Here is a tiny trained network, its code and every weight. The questions are about switching its units off for an input and a class, where a switched-off unit gives its printed mean instead of its output.

import numpy as np


def w(rows, s, z=0):
    codes = np.array(rows[::2]) - 128.0
    scale = np.full(codes.shape[1], s)
    scale[-1] = z or s
    return codes * scale


def f(y):
    return y / 2 * (1 + np.tanh(0.7978845608 * (y + 0.044715 * y**3)))


def log_softmax(a):
    a = a - a.max(-1, keepdims=True)
    return a - np.log(np.exp(a).sum(-1, keepdims=True))


def net(x, mask):
    res = np.array(x, float).reshape(1, 6) / 4 @ E
    y = f(res @ A[0][:, :-1].T + A[0][:, -1])
    res = res + np.where(mask, y, B[0][:, -1]) @ B[0][:, :-1]
    return log_softmax(res[-1] @ U[:, :-1].T + U[:, -1])


A, B = {}, {}
E = w([
[197,95,36,236,94,156],'x0',
[104,98,206,234,192,197],'x1',
[165,156,236,147,49,155],'x2',
[157,99,166,83,63,230],'x3',
[223,162,195,117,203,124],'x4',
[195,2,154,57,164,142],'x5',
],0.0082)
A[0] = w([
[104,17,118,56,128,117,254],'neuron 0',
[91,138,47,210,100,115,240],'neuron 1',
[137,22,87,161,180,77,207],'neuron 2',
[208,202,198,128,144,126,222],'neuron 3',
[101,82,206,95,138,101,179],'neuron 4',
[189,191,115,120,49,114,208],'neuron 5',
[49,221,106,125,70,113,94],'neuron 6',
[102,89,187,59,157,69,177],'neuron 7',
[89,48,130,133,2,181,129],'neuron 8',
[99,113,96,27,197,129,168],'neuron 9',
[113,179,220,117,168,72,138],'neuron 10',
[96,102,54,108,160,56,169],'neuron 11',
[137,59,176,136,127,219,180],'neuron 12',
[144,2,189,156,89,176,158],'neuron 13',
[108,40,99,182,30,126,189],'neuron 14',
[33,169,80,127,55,89,158],'neuron 15',
[195,195,192,112,137,106,165],'neuron 16',
[113,205,150,141,128,218,195],'neuron 17',
[92,66,189,155,107,202,236],'neuron 18',
[247,200,101,131,116,85,163],'neuron 19',
],0.0092,0.0046)
B[0] = w([
[188,148,102,32,170,161,238],'neuron 0',
[154,164,56,224,195,82,254],'neuron 1',
[247,107,132,127,201,142,230],'neuron 2',
[39,94,169,160,30,150,220],'neuron 3',
[184,83,210,82,69,93,194],'neuron 4',
[48,151,70,136,51,186,195],'neuron 5',
[88,158,103,175,126,22,201],'neuron 6',
[178,84,153,28,54,66,213],'neuron 7',
[239,213,87,79,44,192,223],'neuron 8',
[92,170,120,32,195,51,216],'neuron 9',
[83,121,201,128,23,64,198],'neuron 10',
[138,99,77,119,219,68,225],'neuron 11',
[119,73,200,116,183,244,220],'neuron 12',
[200,71,180,100,127,254,227],'neuron 13',
[236,159,87,145,95,162,220],'neuron 14',
[87,186,42,140,133,22,227],'neuron 15',
[82,85,157,134,29,112,195],'neuron 16',
[81,186,195,207,149,128,193],'neuron 17',
[164,176,225,80,163,234,232],'neuron 18',
[36,72,58,172,83,210,190],'neuron 19',
],0.0079,0.0092)
U = w([
[59,193,192,174,191,179,172],'0',
[205,71,62,226,209,109,159],'1',
[138,95,193,119,53,78,119],'2',
[73,136,64,169,164,38,56],'3',
[50,102,73,156,62,175,154],'4',
[183,195,47,142,56,140,2],'5',
[219,34,159,93,158,221,62],'6',
[147,74,98,2,187,58,196],'7',
],0.0091,0.0053)

Each question gives the input, the list of numbers given to net, and the class t.
The units are the neurons (one row each of A and B). Each row of codes is followed by its name. A weight is (code - 128) times the scale printed after its matrix; where a second scale follows, it is the last column's (A, B and U).
mask holds one flag per neuron, in row order. A switched-off neuron (its flag False) gives its mean, the last column of its row in B, instead of its output. The means were averaged over made-up inputs and are rounded, as every weight is.
A unit's drop is (log p(t) with every unit on - log p(t) with that unit switched off) / (log p(t) with every unit on - log p(t) with every unit switched off).
The circuit of an input: a set's keep is (log p(t) with only the set's units on - log p(t) with every unit switched off) / (log p(t) with every unit on - log p(t) with every unit switched off). Starting from the 12 units with the biggest drops (on a tie, the unit counted first), units are removed one at a time, each time the one whose removal leaves the highest keep (on an exact tie, the one counted first), for as long as the keep stays at least 0.8.
units of the circuit, in order: the units of the circuit, biggest drop first
unit that matters most: the unit with the biggest drop
top k neurons: the k neurons with the biggest drops, biggest first
drop of u: that unit's drop, to one decimal
input [-5,4,8,-5,-7,-5], class 3: units of the circuit, in order : (neuron 15; neuron 6)
input [-5,-2,2,-6,6,-6], class 2: units of the circuit, in order : (neuron 10)
input [0,-3,1,-8,-1,1], class 3: units of the circuit, in order : (neuron 13; neuron 18; neuron 8)
input [0,-7,7,-2,2,4], class 4: units of the circuit, in order : (neuron 19; neuron 5)
input [-4,1,4,-3,0,-7], class 3: units of the circuit, in order : (neuron 6; neuron 15)
input [7,7,5,-7,3,2], class 6: units of the circuit, in order : (neuron 13; neuron 15)
input [-3,3,8,-1,1,-4], class 2: top 2 neurons : (neuron 10; neuron 16)
input [-4,-5,8,7,-1,-8], class 4: top 2 neurons : (neuron 5; neuron 3)
input [-4,-6,0,7,-8,2], class 5: top 2 neurons : (neuron 8; neuron 14)
input [8,-8,3,-5,2,-2], class 4: top 2 neurons : (neuron 19; neuron 5)
input [5,1,5,3,6,-3], class 4: drop of neuron 19 : 0.1
input [7,3,5,-6,-7,-3], class 1: drop of neuron 1 : 2.4
input [1,2,-5,-2,5,-5], class 3: drop of neuron 13 : 0.4
input [-6,-3,-3,1,-1,-7], class 3: drop of neuron 7 : 0.0
input [5,6,4,0,7,-1], class 0: unit that matters most : neuron 17
